Each row has a name. Each piece below is followed by the name of the row it came from, unless a question asks for something else. Each question is about the rows just above it. Places in a row count from 0.

[120 160 111 175]  dagu
[111 111 111 111]  ruki
[129 118 127 181]  lelen
[178 118 127 184]  povem
[112 175 159 184]  Zefi
[101 133 132 116]  tak
Where does [111 175] start? Give its row and place. => dagu, 2
Which row holds [178 118 127 184]? => povem
[111 111 111 111] is in which row? => ruki
Repeated in ruki: => [111]
The row with [112 175 159 184] is => Zefi

[110 128 159 115 165 105 134 110 101 134  74 134 144 129 130 150 111 111
 106 150 105 151 119 102 142 127 147 117 143 133 108 107 131 127 137 114
 133 166 133 144 134 146 152 128 117 130 115 133 133 157 114 112 134 128
 171 116] -> lelen
[120 132 168  98 182  94 152 107 102 136  73 125 149 132 155 135 121 106
  97 155 103 134 114 108 131 140 141 120 145 139 101 117 123 129 145 132
 148 156 138 150 143 136 151 140 118 133 118 135 145 149 118 107 141 136
 165 134] -> dagu
[108 139  74 121 152 131 161 133 127 110  73 129 168 132 135 143 135  97
  84 136  85 123  93  83 154 144 133 145 133 142 120 102  86 131 166 138
 163 146 114 139 154 135 190 141 100  93 104 147 187 166 130 111 148 140
 162 130] -> bunek
[109 134 143 121 150 121 127 113 104 140  77 140 134 123 119 159 102 120
 118 151 113 166 131 105 143 115 153 107 146 128 107 107 148 123 123 100
 140 177 139 146 124 154 139 120 117 143 118 138 111 155 105 119 124 122
 173 106] -> povem
[115 134 158 108 171 106 144 109 103 138  68 132 146 135 140 111 111 111
 102 158 106 151 117 110 135 132 148 111 142 132 102 111 135 131 140 117
 146 166 136 144 134 141 146 132 129 133 119 133 127 155 115 104 137 125
 173 123] -> tak
[122 129 175  95 186  86 132 100 108 139  74 122 152 131 161 133 127 103
  95 152 100 124 111 106 131 145 136 125 146 142 100 121 116 128 149 141
 151 151 139 152 147 133 156 143 112 131 116 137 157 146 118 109 144 141
 162 138] -> Disem
[107 114 185 111 187  78 139 104  96 117  69 129 164 136 136 142 127 101
  86 144  90 133  98  92 148 141 139 134 135 138 115 100  99 134 162 132
 159 151 118 138 148 135 178 139 114 101 109 140 169 165 127 104 147 133
 166 129] -> fizav
[118 137 141 109 146 121 131 113 105 151  91 134 125 108 132 157 107 119
 129 144 117 150 140 106 137 116 145 111 158 138 102 131 150 113 111 113
 136 173 155 161 129 156 130 123  93 164 118 145 120 140  96 139 119 136
 162 112] -> Zefi
[113 130 153 113 160 110 134 111 103 139  80 134 139 122 131 151 111 114
 113 148 109 150 125 104 139 124 146 114 147 135 106 113 136 123 130 115
 143 168 140 149 133 149 144 128 110 140 117 140 129 152 108 121 129 130
 168 116] -> ruki
[114 124 167 109 174  95 139 108 100 132  75 131 149 128 139 144 119 108
 101 147 101 140 114 100 141 133 142 123 143 137 108 112 120 127 142 125
 150 160 133 147 141 141 158 134 111 127 114 140 147 155 117 113 138 133
 166 125] -> keta
Row and place where [139 108 100 132] starts: => keta, 6
Where does [106 144 109 103 138  68 132 146 135 140] start? Give its row and place. => tak, 5
The row with [114 124 167 109 174  95 139 108 100 132  75 131 149 128 139 144 119 108
 101 147 101 140 114 100 141 133 142 123 143 137 108 112 120 127 142 125
 150 160 133 147 141 141 158 134 111 127 114 140 147 155 117 113 138 133
 166 125] is => keta
[105 151  91 134 125 108 132 157] begins in row and place => Zefi, 8
[108 139  74 122 152 131 161 133 127] begins in row and place => Disem, 8
which: [108 139  74 121 152 131 161 133 127 110  73 129 168 132 135 143 135  97
  84 136  85 123  93  83 154 144 133 145 133 142 120 102  86 131 166 138
 163 146 114 139 154 135 190 141 100  93 104 147 187 166 130 111 148 140
 162 130] => bunek
[125 108 132 157 107 119] begins in row and place => Zefi, 12

[134 114 116 153 107 109 134 113 113  74 119 103 110 140 112 128 146  96
 114 179 145] = dagu
[143 116 132 102 143 124 130 118 133 115 131 116 138 127 135 120 136 125
 128 134 143] = Disem
[136 116 132 102 143 124 130 118 133 115 131 116 138 131 134 120 136 125
 128 134 137] = sonef
[136 113 133 109 139 130 125 118 129 116 129 120 131 131 134 120 134 119
 124 128 139] = tak
[116 134 115 134 116 132 136 125 129 114 125 131 133 124 125 119 117 126
 129 113 128] = ruki
[136 136 141 138 137 142 123 134 121 129 133 125 117 120 137 133 127 124
 137 117 119] = fizav
[132 121 127 105 132 127 130 120 130 117 131 131 120 136 128 125 116 131
 138 131 134] = rop
[137 142 123 134] begins in row and place => fizav, 4
[136 113 133 109 139 130 125 118 129 116 129 120 131 131 134 120 134 119
 124 128 139] is in which row? => tak
Row and place where [116 138 131 134 120 136 125 128 134 137] starts: => sonef, 11
Row and place where [110 140 112 128 146  96 114] starts: => dagu, 12
Where do [136 136 141 138 137 142 123 134 121 129 133 125 117 120 137 133 127 124
 137 117 119] appear? => fizav
[143 116 132 102 143 124 130 118 133 115 131 116 138 127 135 120 136 125
 128 134 143] is in which row? => Disem
[134 114 116 153 107 109 134 113 113  74 119 103 110 140 112 128 146  96
 114 179 145] is in which row? => dagu

[135 109 140 138 168] : fizav
[116 105 105 125 105] : ruki
[120 181 107 127  96] : rop
[148 107 148 148 168] : tak
Which value appears more than once in ruki? => [105]
Row and place where [135 109 140 138] starts: => fizav, 0
Repeated in tak: => [148]
Where does [181 107] start? Give its row and place. => rop, 1
[120 181 107 127  96] is in which row? => rop
Where does [135 109] start? Give its row and place. => fizav, 0
The row with [116 105 105 125 105] is => ruki

[157 107 165 103  84 137 157 124] = dagu
[127 112 166 134 108 151  99  94] = lelen
[106 132 158 106 102  81 158 110] = sonef
[157  84 103 165 107 145 108 129] = rop
[104 150 132 127 134 102 132 128] = povem
[143 127 124 130 116  84 136 144] = tak
[141 131 133  81 134 151 154 108] = ruki
[133 145 130 138 155 127 160 137] = bunek
[127 112 166 134 108 151 154  81] = Zefi
which: [127 112 166 134 108 151 154  81] => Zefi
Row and place where [157  84] starts: => rop, 0
Where does [134 108 151 154  81] start? Give its row and place. => Zefi, 3
Row and place where [157  84 103 165 107] starts: => rop, 0
Where does [103 165] start? Give its row and place. => rop, 2
[132 158 106 102  81 158 110] begins in row and place => sonef, 1

[109 137 118 123 131 124 131 120 131 114 143 137 116 136 143 148 132 122
 143 124 141 139 146 111 124 127 139 130 151 138 147 128 121 114 117 117
 120 131]  sonef
[128 122 128 132 130 123 139 123 131 123 134 135 129 121 126 119 117 127
 138 125 137 132 122 131 109 127 139 138 117 135 119 115 131 132 133 148
 112 133]  Zefi
[131 120 126 132 129 125 113 125 127 124 132 135 126 121 126 119 116 126
 137 124 134 132 122 131 111 122 138 138 116 134 120 119 129 134 128 140
 122 137]  lelen
[127 122 135 133 131 116 109 120 137 122 136 136 140 113 120 104 111 129
 143 125 145 134 110 139  92 137 149 144 103 136 106  96 139 134 117 149
 124 161]  rop
[111 122 135 133 131 105 109 120 149 122 136 136 140 113 120 104 111 129
 147 125 145 134 110 139  92 137 149 144 103 136 106  96 139 134 117 149
 124 161]  Disem
[109 125 115 130 136 116 103 111 137 102 157 153 113 123 142 132 108 118
 166 116 160 149 137 114  86 122 163 152 131 153 133 102 126 121 110 138
 109 156]  ruki
[114 137 136 126 132 113 124 118 141 122 138 133 142 122 127 116 122 129
 141 128 146 134 120 131 103 146 146 135 122 137 118 100 138 123 109 135
 128 162]  tak
[105 154 153 118 130 108 150 120 150 131 130 118 165 127 122 114 142 135
 124 138 142 126 124 138 119 173 137 117 130 126 116  97 146 116 100 124
 143 170]  povem
[128 122 128 132 130 123 115 123 131 123 134 135 129 121 126 119 117 127
 138 125 137 132 122 131 109 127 139 138 117 135 119 115 131 132 125 140
 123 142]  fizav
[107 151 135 117 129 121 153 124 137 126 130 122 137 140 137 143 148 129
 125 133 133 129 139 120 142 149 126 113 154 125 142 128 130 109 112 107
 136 135]  keta
which: [131 120 126 132 129 125 113 125 127 124 132 135 126 121 126 119 116 126
 137 124 134 132 122 131 111 122 138 138 116 134 120 119 129 134 128 140
 122 137] => lelen
[128 122 128 132 130 123 139 123 131 123 134 135 129 121 126 119 117 127
 138 125 137 132 122 131 109 127 139 138 117 135 119 115 131 132 133 148
 112 133] is in which row? => Zefi

[123 150 153  99 127 154 141 131  87 134 123 178 123 141 153 123 112] -> dagu
[123 152 138  93 156 113 150 137 137 125  88  98 103 142 117 116 183] -> keta
[134 164 179 146 137  92 104 121 138 120 177 151 125 129 168 170 148] -> lelen
[106 129 124 140 115  93 118 106 147 144  94 142 133 155 124 144 185] -> sonef
[156 105 121 112 142 125 115 152 135 152 122 126 129 101 133 129 129] -> ruki
[135 150 153  99 127  77 129 131  87 134 164 178 121 141 153 123 112] -> bunek
[128  95 104 149 142 113  94 122 122 115 164 161 140 119 175 164 138] -> Zefi
Repeated in keta: => [137]
Which value appears more than once in bunek? => [153]
[134 164 178] begins in row and place => bunek, 9
Where does [ 99 127  77 129 131] start? Give its row and place. => bunek, 3
[150 137 137 125  88] begins in row and place => keta, 6
Where do [135 150 153  99 127  77 129 131  87 134 164 178 121 141 153 123 112] appear? => bunek

[140 115 115 146 139 118 131 126] : tak
[111 147 147 147 143 144 112 137] : fizav
[169 170 170 170 111 113 170 154] : Disem
[154 191 127 196 122 132 100 131] : povem
[ 99 144 144 113 191  75 120 157] : bunek
[ 97 116 127  66 184 136 137 112] : ruki
[132 116 114 113  89 147 147 134] : dagu
[102 192 142 139 129 108 140 135] : sonef
[ 95  68 110 149 119 129 162 113] : rop
The value that bunek holds more than once: => [144]
[147 134] begins in row and place => dagu, 6
Which value appears more than once in dagu? => [147]
Where does [170 111] start? Give its row and place. => Disem, 3
The value that fizav holds more than once: => [147]
The value that Disem holds more than once: => [170]
[137 112] begins in row and place => ruki, 6

[154 154 154 154]  Zefi
[154 153 158 158]  ruki
[112 147 110 145]  bunek
[197 165 199 168]  keta
[152 158 153 156]  rop
[152 158 153] begins in row and place => rop, 0
Where does [158 153] start? Give its row and place. => rop, 1
Where does [165 199 168] start? Give its row and place. => keta, 1
The value that Zefi holds more than once: => [154]
[197 165 199 168] is in which row? => keta

[189 187  60  65] = bunek
[187  59  65  65] = Zefi
[195 195  60 195] = povem
[189 187  60] begins in row and place => bunek, 0
Where does [187  60  65] start? Give its row and place. => bunek, 1
The value that Zefi holds more than once: => [65]
Which value appears more than once in povem? => [195]
which: [187  59  65  65] => Zefi

[102 136 157 147 109 120 106 109  88 109 118]  rop
[155 137 153 101 136 120  88 106 120 109 115]  bunek
[166 100  72 152 103 145 145 145 135 116 121]  ruki
The value that rop holds more than once: => [109]
[120  88 106 120 109] begins in row and place => bunek, 5
Where does [109  88] start? Give its row and place. => rop, 7
Which value appears more than once in ruki? => [145]
Row and place where [101 136] starts: => bunek, 3
Repeated in bunek: => [120]
Where does [152 103 145 145 145] start? Give its row and place. => ruki, 3

[168 151 135 130 128 123 128 128 128 129 127 128 129 127 128 128 135 148
 108 106 109 138 154 136 130 116 120 151 139 126 123 160 142 135 141 122
 117 135 120 126 140 117 135 125 127 129 116 132 128 128 117 142 117] -> lelen
[128 128 127 128 129 150 136 152 171 175 161 142 132 129 128 129 145  98
 144 113 115 108 132 116 134 154 108 101 127 116 115 103 123 120 122 113
 164 133 134 140 115 128 115 112 155 149 140 115 133 132 194 113 127] -> dagu
[128 129 128 129 129 128 130 128 117 170 174 160 141 131 128 128 126  92
 160 113 104 116 125 119 134 149 118 115 130 127 123 115 130 115 121 118
 129 128 130 131 131 120 130 133 128 135 124 131 133 122 130 128 115] -> bunek
[115 130 127 123 115 130 115 118 118 129 128 168 175 161 144 133 112 104
 111 117 115 106 139 115 127 157 113  93 116 112 111  88 126 125 113 109
 154 119 122 100 150 149 147 136 126  94 171 130  96 110  88 189  92] -> rop
which: [115 130 127 123 115 130 115 118 118 129 128 168 175 161 144 133 112 104
 111 117 115 106 139 115 127 157 113  93 116 112 111  88 126 125 113 109
 154 119 122 100 150 149 147 136 126  94 171 130  96 110  88 189  92] => rop
Where does [123 115 130 115 118 118] start? Give its row and place. => rop, 3
Where does [115 130 127 123 115 130 115 121 118 129 128] start? Give its row and place. => bunek, 27

[ 80 130 184  74 108 137 108] -> keta
[126 178 128  72 128 133 182] -> lelen
[131  79 130 184  74  79  74] -> rop
Repeated in lelen: => [128]
[ 80 130 184  74 108 137 108] is in which row? => keta
Row and place where [ 79 130 184  74] starts: => rop, 1

[138 112 140 104] -> Zefi
[120 125 146 118] -> rop
[176 167  76 157] -> fizav
[138 138 140 138] -> sonef
The value that sonef holds more than once: => [138]
Row and place where [138 112 140] starts: => Zefi, 0

[ 65  65 137 193 185  93 104  97 117 131 175 116 171  76  94 127  64  99
 106  84  75 134 163  91  70 183 168 115 131 168 114  73 182  85  76 125
  83 101  63 151  78 127 132  84 138 161  89 194 165 189 187 113  97 137
 188 158  88] : dagu
[113  73 182  85 132  85 156  87  67 168 155 138  73 112 101  85 189 107
 170 155 115 129  71 146 133 157  92  78 160  85  95 107 167  71  82 120
 127 151  77 147 133 190  69 116 177 191 141  63  90  96  90 101 126 194
 189 178  66] : Disem
[168 115 133 168 185  93 104  97 117 131 175 116 171  76  94 127  64  99
 106  84  75 134 163  91  70 183 168 115 131 168 114  73 182  85  76 125
 184  90 143 139 190  77 100  90 146 115 122 190 153  65  64 106  95 175
 188  62 155] : lelen
[142 105  70  69 147 185  81 174  95 122 116 121 163 115 107  74 131 141
  63  73  85  86 168  76  95  69 185  92 109 128  76 101 186 154  95 126
 190 127  73 190 194  92 184 115 107 159 137  71 129 152 134 157 111  67
 186  93 142] : ruki
[ 65  65 137 193 185  93 104  97 117 131 175 116 171  76  94 127  64  99
 106  84  75 134 163  91  70 183 168 115 131 168 114  73 182  85  76 125
  83 101  63 151  78 127 132  76  91  96 134 147  76 162 120 162 145 163
 129 175  96] : povem
[151 134 152 130  91 104 128  61  91 183 180 177 157 168  89  69 143 139
  73 139  65  87  86 194 193 100  91  63 171 159 101 186 124  74 126 110
  83  90 178  98 187 107 119 116 137  75 175 169 125 139 149 105 144 162
 147 163 158] : fizav
[ 65  65 137 193 185  93 104  97 117 131 175 116 171  76  94 127  64  99
 106  84  75 134 163  91  70 183 168 115 131 168 114  73 182  85  76 125
  83 101  63 151  78 127 132  76 179  85  97 124 192  94 145 167  77 119
 186 146 137] : sonef
Row and place where [147 185  81] starts: => ruki, 4
Where does [161  89 194 165 189 187 113  97 137 188 158] start? Give its row and place. => dagu, 45
Which row holds [ 65  65 137 193 185  93 104  97 117 131 175 116 171  76  94 127  64  99
 106  84  75 134 163  91  70 183 168 115 131 168 114  73 182  85  76 125
  83 101  63 151  78 127 132  76 179  85  97 124 192  94 145 167  77 119
 186 146 137]? => sonef
[113  73 182  85 132  85 156  87  67 168 155 138  73 112 101  85 189 107
 170 155 115 129  71 146 133 157  92  78 160  85  95 107 167  71  82 120
 127 151  77 147 133 190  69 116 177 191 141  63  90  96  90 101 126 194
 189 178  66] is in which row? => Disem
Row and place where [65 64] starts: => lelen, 49
which: [ 65  65 137 193 185  93 104  97 117 131 175 116 171  76  94 127  64  99
 106  84  75 134 163  91  70 183 168 115 131 168 114  73 182  85  76 125
  83 101  63 151  78 127 132  84 138 161  89 194 165 189 187 113  97 137
 188 158  88] => dagu

[134 116  84 138 140  96 124 108 100 164 122 145 114 102 169 157  77 113
 104 113 121 150 165 131 115 138 121 158 145 132 127 112 106 162 149 116
 148] : sonef
[110 120  61 136 133  87 139 126 107  96 164 102 145 146 139 126 100 122
 138 108 131 160 126  96 132 110 131 156 166 123 118 152 103 133 143 121
 161] : bunek
[145  76 135 110 114 105 110 123 122 132 111 134 106 121 137 180 118 114
 100  85  94  95 112 157 143 150 121 118 120 144 177 129 105 128 126 101
 108] : keta
[157 126 172 127 122 134 166 149 156 119 122 115 148 131  95 139 185 162
 125 166 140 118 106 168 142 130 115 115 113 140 138 123 144 107  91 121
 101] : dagu
[138 112  93 136 138  95 122 109 100 166 116 148 108  99 168 162  77 114
 102 111 118 145 165 137 116 141 120 156 116 134 132 111 106 161 146 115
 143] : ruki
Where does [168 162  77 114] start? Give its row and place. => ruki, 14
Where do [134 116  84 138 140  96 124 108 100 164 122 145 114 102 169 157  77 113
 104 113 121 150 165 131 115 138 121 158 145 132 127 112 106 162 149 116
 148] appear? => sonef
Which row holds [110 120  61 136 133  87 139 126 107  96 164 102 145 146 139 126 100 122
 138 108 131 160 126  96 132 110 131 156 166 123 118 152 103 133 143 121
 161]? => bunek

